Here is a tiny trained network, its code and every weight. The questions are about switching its units off for an input and a class, where a switched-off unit gives its printed mean instead of its output.

import numpy as np


def w(rows, s, z=0):
    codes = np.array(rows[::2]) - 128.0
    scale = np.full(codes.shape[1], s)
    scale[-1] = z or s
    return codes * scale


def norm(h):
    return h / np.sqrt((h * h).mean(-1, keepdims=True) + 1e-5)


def f(y):
    return np.maximum(y, 0)


def log_softmax(a):
    a = a - a.max(-1, keepdims=True)
    return a - np.log(np.exp(a).sum(-1, keepdims=True))


def net(x, mask):
    res = np.array(x, float).reshape(1, 4) / 4 @ E
    u = 0
    for l in range(3):
        y = f(norm(res) @ A[l][:, :-1].T + A[l][:, -1])
        res = res + np.where(mask[u : u + 6], y, B[l][:, -1]) @ B[l][:, :-1]
        u += 6
    return log_softmax(norm(res)[-1] @ U[:, :-1].T + U[:, -1])


A, B = {}, {}
E = w([
[212,138,116,119,156,254,128,123,146],'x0',
[107,199,187,115,112,102,210,135,126],'x1',
[130,129,128,126,129,127,128,128,127],'x2',
[90,60,60,127,75,122,194,114,115],'x3',
],0.0074)
A[0] = w([
[112,122,110,62,138,117,194,106,138,37],'L0N1',
[203,53,113,112,120,232,86,121,191,97],'L0N2',
[141,104,193,149,64,10,119,179,108,170],'L0N3',
[100,56,61,83,115,144,230,50,138,133],'L0N4',
[158,58,169,87,179,79,78,111,146,44],'L0N5',
[100,89,78,175,184,147,27,3,70,255],'L0N6',
],0.0053,0.0029)
B[0] = w([
[96,127,89,201,105,134,164,158,168,153],'L0N1',
[189,157,172,162,71,195,58,188,94,235],'L0N2',
[117,104,173,163,72,98,83,34,104,224],'L0N3',
[253,124,101,170,187,96,163,185,20,236],'L0N4',
[87,95,101,114,92,177,85,52,158,156],'L0N5',
[126,101,48,73,140,111,101,44,95,254],'L0N6',
],0.007,0.0057)
A[1] = w([
[65,220,178,54,114,188,122,254,236,33],'L1N1',
[58,116,95,139,127,53,98,127,126,50],'L1N2',
[108,168,67,94,222,12,67,134,90,5],'L1N3',
[144,114,128,170,117,107,246,217,72,229],'L1N4',
[148,168,114,60,70,157,118,56,201,152],'L1N5',
[189,176,126,107,170,217,212,204,227,163],'L1N6',
],0.0063,0.0019)
B[1] = w([
[230,124,239,93,96,95,155,95,168,166],'L1N1',
[194,222,52,109,159,254,127,181,158,188],'L1N2',
[46,37,131,126,189,115,183,64,202,179],'L1N3',
[70,129,109,148,81,153,53,176,148,255],'L1N4',
[112,136,226,103,54,91,147,56,132,173],'L1N5',
[115,62,80,90,166,67,226,127,194,213],'L1N6',
],0.0077,0.0055)
A[2] = w([
[117,73,91,123,138,109,125,161,93,126],'L2N1',
[94,52,119,99,148,149,93,91,107,173],'L2N2',
[103,129,99,127,139,108,179,125,182,254],'L2N3',
[124,126,140,142,184,143,247,184,148,129],'L2N4',
[116,157,239,152,188,114,86,122,94,70],'L2N5',
[129,151,164,49,147,144,51,100,215,136],'L2N6',
],0.011,0.0019)
B[2] = w([
[139,147,183,110,144,136,145,73,152,218],'L2N1',
[93,127,169,120,161,113,180,174,141,242],'L2N2',
[234,124,121,147,145,194,106,159,111,184],'L2N3',
[10,156,147,97,164,124,122,138,116,195],'L2N4',
[135,88,158,93,187,171,86,128,77,201],'L2N5',
[120,160,62,159,70,81,136,136,167,254],'L2N6',
],0.014,0.007)
U = w([
[10,116,86,120,107,10,95,79,196,174],'0',
[200,170,18,131,42,149,51,144,183,175],'1',
[140,146,213,102,185,114,14,87,20,171],'2',
[144,232,193,45,134,106,182,162,231,2],'3',
[101,24,158,127,223,97,245,46,95,98],'4',
[238,57,74,108,179,217,117,140,10,158],'5',
[103,162,152,254,23,103,156,137,47,142],'6',
[47,153,115,118,187,229,202,230,78,104],'7',
],0.014,0.0031)

Each question gives the input, the list of numbers given to net, and the class t.
The units are the neurons (one row each of A and B). Each row of codes is followed by its name. A weight is (code - 128) times the scale printed after its matrix; where a second scale follows, it is the last column's (A, B and U).
mask holds one flag per neuron, layer by layer. A switched-off neuron (its flag False) gives its mean, the last column of its row in B, instead of its output. The means were averaged over made-up inputs and are rounded, as every weight is.
A unit's drop is (log p(t) with every unit on - log p(t) with that unit switched off) / (log p(t) with every unit on - log p(t) with every unit switched off).
The circuit of an input: a set's keep is (log p(t) with only the set's units on - log p(t) with every unit switched off) / (log p(t) with every unit on - log p(t) with every unit switched off). Starting from the 12 units with the biggest drops (on a tie, the unit counted first), units are removed one at a time, each time the one whose removal leaves the highest keep (on an exact tie, the one counted first), for as long as the keep stays at least 0.8.
circuit, biggest first: the units of the circuit, biggest drop first
most important unit: the unit with the biggest drop
k most important neurons: the k neurons with the biggest drops, biggest first
k most important neurons of layer l: the k neurons of layer l with the biggest drops, biggest first
drop when u is switched off: that unit's drop, to one decimal
input [5,-4,0,-8], class 1: circuit, biggest first : [L2N6]
input [0,-3,-8,-3], class 0: 2 most important neurons of layer 2 : [L2N2; L2N3]
input [-5,0,2,-5], class 0: 2 most important neurons : [L2N6; L0N4]
input [-6,6,-1,0], class 2: 3 most important neurons : [L0N3; L2N6; L1N6]
input [1,-5,0,0], class 1: 3 most important neurons : [L0N2; L0N4; L2N4]
input [0,-6,6,-5], class 0: 4 most important neurons : [L0N6; L2N2; L2N3; L1N2]
input [-6,1,-2,-1], class 2: 2 most important neurons of layer 0 : [L0N6; L0N3]
input [0,1,-5,6], class 6: 2 most important neurons : [L0N6; L1N4]
input [0,-4,6,5], class 4: 2 most important neurons : [L0N6; L2N1]
input [-1,-7,-5,-1], class 0: 2 most important neurons : [L0N4; L2N2]
input [-4,2,5,2], class 6: 2 most important neurons of layer 1 : [L1N6; L1N2]
input [-2,2,4,5], class 6: 3 most important neurons : [L0N6; L1N4; L0N4]
input [-1,4,-3,0], class 2: 2 most important neurons : [L0N3; L1N6]
input [-3,3,-1,6], class 6: 3 most important neurons : [L1N4; L0N6; L0N4]
input [-6,6,7,1], class 6: 4 most important neurons : [L0N3; L1N2; L0N2; L2N1]
input [8,2,-4,0], class 3: most important unit : L0N4
input [8,1,6,1], class 7: 3 most important neurons of layer 2 : [L2N4; L2N1; L2N6]
input [-7,-2,-3,-7], class 0: 2 most important neurons of layer 0 : [L0N3; L0N4]
input [-7,8,-3,-5], class 2: drop when L2N5 is switched off : 0.4
input [-8,3,1,8], class 6: most important unit : L0N6
input [-8,5,2,8], class 6: drop when L0N3 is switched off : 0.1
